Here is a tiny trained network, its code and every weight. The questions are about switching its units off for an input and a target symbol, where a switched-off unit gives its printed mean instead of its output.

import numpy as np


def w(rows, s, z=0):
    codes = np.array(rows[::2]) - 128.0
    scale = np.full(codes.shape[1], s)
    scale[-1] = z or s
    return codes * scale


def norm(h):
    return h / np.sqrt((h * h).mean(-1, keepdims=True) + 1e-5)


def f(y):
    return y / 2 * (1 + np.tanh(0.7978845608 * (y + 0.044715 * y**3)))


def softmax(a):
    e = np.exp(a - a.max(-1, keepdims=True))
    return e / e.sum(-1, keepdims=True)


def log_softmax(a):
    a = a - a.max(-1, keepdims=True)
    return a - np.log(np.exp(a).sum(-1, keepdims=True))


def net(x, mask):
    ids = ['ΘΞΠαβδεζλμτφ'.index(c) for c in x.split()]
    T = len(ids)
    res = E[ids] + P[:T]
    u = 0
    for l in range(3):
        q, k, v = (norm(res) @ M[l].T for M in (Q, K, V))
        z = softmax(np.where(np.tri(T) > 0, q @ k.T / 2**0.5, -1e9)) @ v
        res = res + np.where(mask[u], z, O[l][:, -1]) @ O[l][:, :-1]
        u += 1
        y = f(norm(res) @ A[l][:, :-1].T + A[l][:, -1])
        res = res + np.where(mask[u : u + 4], y, B[l][:, -1]) @ B[l][:, :-1]
        u += 4
    return log_softmax(norm(res)[-1] @ U[:, :-1].T + U[:, -1])


Q, K, V, O, A, B = {}, {}, {}, {}, {}, {}
E = w([
[92,124,134,115,186,82,117,93,143],'Θ',
[254,29,209,214,117,187,93,148,106],'Ξ',
[101,111,136,106,144,106,129,100,124],'Π',
[141,24,65,201,125,227,180,212,169],'α',
[127,112,142,62,86,138,139,141,130],'β',
[94,121,143,91,179,142,185,100,196],'δ',
[112,5,13,93,228,120,94,152,91],'ε',
[73,88,167,90,129,142,127,101,186],'ζ',
[103,160,123,72,149,109,102,152,171],'λ',
[23,107,116,174,192,110,122,114,211],'μ',
[135,120,119,155,165,91,186,98,126],'τ',
[61,109,130,124,118,126,93,122,180],'φ',
],0.0067)
P = w([
[118,168,135,139,85,100,186,161,40],'0',
[50,156,97,161,97,174,52,66,123],'1',
[204,94,118,74,140,14,163,173,252],'2',
[73,168,157,148,162,222,80,126,88],'3',
[58,145,124,158,112,213,16,50,150],'4',
[196,94,129,96,146,41,137,160,255],'5',
[97,160,158,145,172,227,88,143,89],'6',
[73,149,147,153,112,211,8,60,163],'7',
[207,92,140,104,148,51,137,154,254],'8',
[108,168,148,132,181,228,120,155,50],'9',
],0.005)
Q[0] = w([
[207,65,87,67,154,24,116,125,255],'0.h1',
[161,134,34,127,71,172,102,21,124],'0.h1',
],0.0073)
K[0] = w([
[42,175,125,105,67,69,186,148,97],'0.h1',
[85,218,160,107,121,141,88,2,193],'0.h1',
],0.0082)
V[0] = w([
[157,221,153,116,137,87,117,103,160],'0.h1',
[167,153,253,154,65,129,111,116,146],'0.h1',
],0.0056)
O[0] = w([
[201,106,89,149,109,78,85,62,239,6],'0.h1',
[142,112,247,159,131,3,76,211,251,49],'0.h1',
],0.0051,0.0011)
A[0] = w([
[148,142,134,141,56,194,135,93,60,100],'0.n1',
[254,73,154,152,122,177,114,146,93,3],'0.n2',
[141,217,136,123,71,141,55,115,74,235],'0.n3',
[140,102,86,175,92,88,55,157,52,75],'0.n4',
],0.0059,0.0027)
B[0] = w([
[188,82,193,160,117,133,114,129,113,168],'0.n1',
[47,164,49,94,174,97,136,140,184,97],'0.n2',
[118,176,122,92,108,161,54,153,209,251],'0.n3',
[142,228,200,88,134,85,166,255,86,91],'0.n4',
],0.0076,0.0023)
Q[1] = w([
[72,208,206,208,114,254,110,206,20],'1.h1',
[92,228,171,192,60,132,83,58,122],'1.h1',
],0.0071)
K[1] = w([
[216,2,25,142,230,224,83,247,127],'1.h1',
[202,160,147,212,187,179,10,120,195],'1.h1',
],0.0059)
V[1] = w([
[145,95,76,168,55,236,174,236,161],'1.h1',
[108,91,95,1,180,106,109,210,40],'1.h1',
],0.005)
O[1] = w([
[144,42,170,166,92,254,183,165,123,254],'1.h1',
[104,145,125,91,236,179,60,147,39,155],'1.h1',
],0.0072,0.00096)
A[1] = w([
[138,165,164,157,76,146,50,67,43,43],'1.n1',
[65,110,2,114,157,199,206,69,138,52],'1.n2',
[71,139,76,209,127,185,120,118,46,157],'1.n3',
[52,104,173,146,85,137,150,117,50,7],'1.n4',
],0.006,0.0017)
B[1] = w([
[74,80,200,134,64,2,62,103,147,207],'1.n1',
[164,182,242,88,108,164,126,70,131,236],'1.n2',
[75,81,66,246,145,73,113,127,130,253],'1.n3',
[128,127,54,83,97,127,188,110,184,145],'1.n4',
],0.0075,0.0016)
Q[2] = w([
[182,53,124,91,190,106,149,191,238],'2.h1',
[235,30,97,65,253,49,179,111,131],'2.h1',
],0.0071)
K[2] = w([
[89,222,137,99,85,151,222,240,81],'2.h1',
[138,193,125,119,59,2,207,163,44],'2.h1',
],0.0063)
V[2] = w([
[141,173,105,254,173,105,125,159,149],'2.h1',
[145,89,83,129,156,133,184,46,156],'2.h1',
],0.0069)
O[2] = w([
[139,205,94,206,240,82,220,191,181,45],'2.h1',
[1,88,215,127,171,120,138,56,127,5],'2.h1',
],0.0057,0.0022)
A[2] = w([
[130,84,165,136,85,77,93,193,147,201],'2.n1',
[137,128,230,149,165,114,141,255,111,58],'2.n2',
[45,113,126,102,75,170,92,55,123,2],'2.n3',
[84,117,121,199,86,85,181,104,81,8],'2.n4',
],0.0074,0.0014)
B[2] = w([
[136,173,186,226,153,71,126,146,103,190],'2.n1',
[228,152,213,141,254,133,116,147,207,163],'2.n2',
[159,148,73,103,167,88,188,215,132,254],'2.n3',
[201,97,79,82,71,142,8,100,213,122],'2.n4',
],0.0066,0.0064)
U = w([
[87,241,69,79,204,55,133,79,110,72],'Θ',
[195,175,195,183,236,156,112,162,164,86],'Ξ',
[85,84,211,167,90,33,71,153,84,161],'Π',
[121,46,131,172,92,221,182,145,107,253],'α',
[210,84,191,99,30,170,67,206,96,20],'β',
[116,188,213,63,92,178,159,73,127,187],'δ',
[46,116,116,122,196,164,61,132,48,182],'ε',
[84,40,120,20,96,82,208,180,151,129],'ζ',
[212,158,37,37,127,207,26,142,145,62],'λ',
[14,102,130,177,181,110,204,45,200,92],'μ',
[198,48,77,160,73,104,131,49,186,149],'τ',
[142,176,2,213,96,115,208,213,151,159],'φ',
],0.0081,0.0041)

Each question gives the input, a string of symbols that net reads in full, and the target symbol t.
The units are the heads (2 rows each of Q, K, V and O) and the neurons (one row each of A and B). Each row of codes is followed by its name. A weight is (code - 128) times the scale printed after its matrix; where a second scale follows, it is the last column's (O, A, B and U).
mask holds one flag per unit, layer by layer, with each layer's heads first. A switched-off unit (its flag False) gives its mean, the last column of its rows in O or B, instead of its output. The means were averaged over made-up inputs and are rounded, as every weight is.
A unit's drop is (log p(t) with every unit on - log p(t) with that unit switched off) / (log p(t) with every unit on - log p(t) with every unit switched off).
The circuit of an input: a set's keep is (log p(t) with only the set's units on - log p(t) with every unit switched off) / (log p(t) with every unit on - log p(t) with every unit switched off). Starting from the 12 units with the biggest drops (on a tie, the unit counted first), units are removed one at a time, each time the one whose removal leaves the highest keep (on an exact tie, the one counted first), for as long as the keep stays at least 0.8.
units of the circuit, in order: the units of the circuit, biggest drop first
k most important neurons: the k neurons with the biggest drops, biggest first
k most important neurons of layer l: the k neurons of layer l with the biggest drops, biggest first
input α ζ ζ, target ε: units of the circuit, in order	0.h1; 1.h1
input Ξ ε λ β δ, target δ: most important neuron of layer 1	1.n2
input ζ Θ φ Π ζ μ φ ζ λ, target Π: units of the circuit, in order	2.h1; 2.n1; 1.n4
input μ φ Π, target δ: units of the circuit, in order	0.h1; 1.n2
input φ Π φ φ ζ ζ μ, target μ: 4 most important neurons	1.n2; 0.n3; 1.n3; 2.n2
input μ λ Θ τ, target τ: units of the circuit, in order	2.n4; 0.n1; 1.h1
input α ε Π δ ζ τ, target ε: units of the circuit, in order	0.h1; 1.h1
input Π φ φ μ ζ, target ζ: units of the circuit, in order	2.n3; 2.h1; 2.n2
input φ Π Θ ζ φ μ φ, target φ: units of the circuit, in order	2.n3; 1.h1
input μ φ μ α ζ μ, target δ: units of the circuit, in order	1.n2; 0.h1
input ζ φ φ Π φ λ ζ β δ, target Π: 2 most important neurons	1.n3; 2.n1
input ζ ζ Θ Π Π ζ Θ δ α, target Π: 2 most important neurons	2.n1; 1.n4
input Π φ φ ζ Π φ ζ φ τ, target λ: 2 most important neurons of layer 0	0.n4; 0.n1
input φ Π μ ζ φ φ μ, target μ: 3 most important neurons	1.n2; 1.n3; 0.n3
input α τ α ζ Π φ β, target α: units of the circuit, in order	1.h1
input φ λ φ λ β β, target Ξ: 3 most important neurons of layer 1	1.n3; 1.n4; 1.n2
input φ Θ Θ, target Ξ: 2 most important neurons of layer 2	2.n2; 2.n3
input Π α φ, target λ: 2 most important neurons of layer 0	0.n4; 0.n1
input φ τ λ φ ζ, target ζ: 2 most important neurons	2.n3; 1.n3
input τ α φ, target μ: most important neuron	2.n3
input μ φ φ φ φ φ Θ φ φ, target δ: 2 most important neurons	1.n2; 0.n3
input Π Θ Π λ, target λ: 2 most important neurons	0.n3; 1.n3
input φ τ τ, target Ξ: 2 most important neurons	1.n3; 2.n2
input Π Π Π, target λ: 2 most important neurons of layer 0	0.n4; 0.n1
input φ Ξ Θ λ φ ζ, target Ξ: 2 most important neurons of layer 1	1.n3; 1.n4
input ζ ζ λ φ φ Π, target Π: 2 most important neurons	2.n1; 1.n3
input Θ μ ζ μ φ μ, target Θ: units of the circuit, in order	1.h1
input φ τ Θ ε φ φ ε τ Π, target Ξ: 2 most important neurons	1.n3; 2.n2
input τ φ Π α ε Π ζ, target ε: 2 most important neurons of layer 0	0.n4; 0.n3
input ζ Θ μ, target Π: 2 most important neurons	1.n3; 2.n1
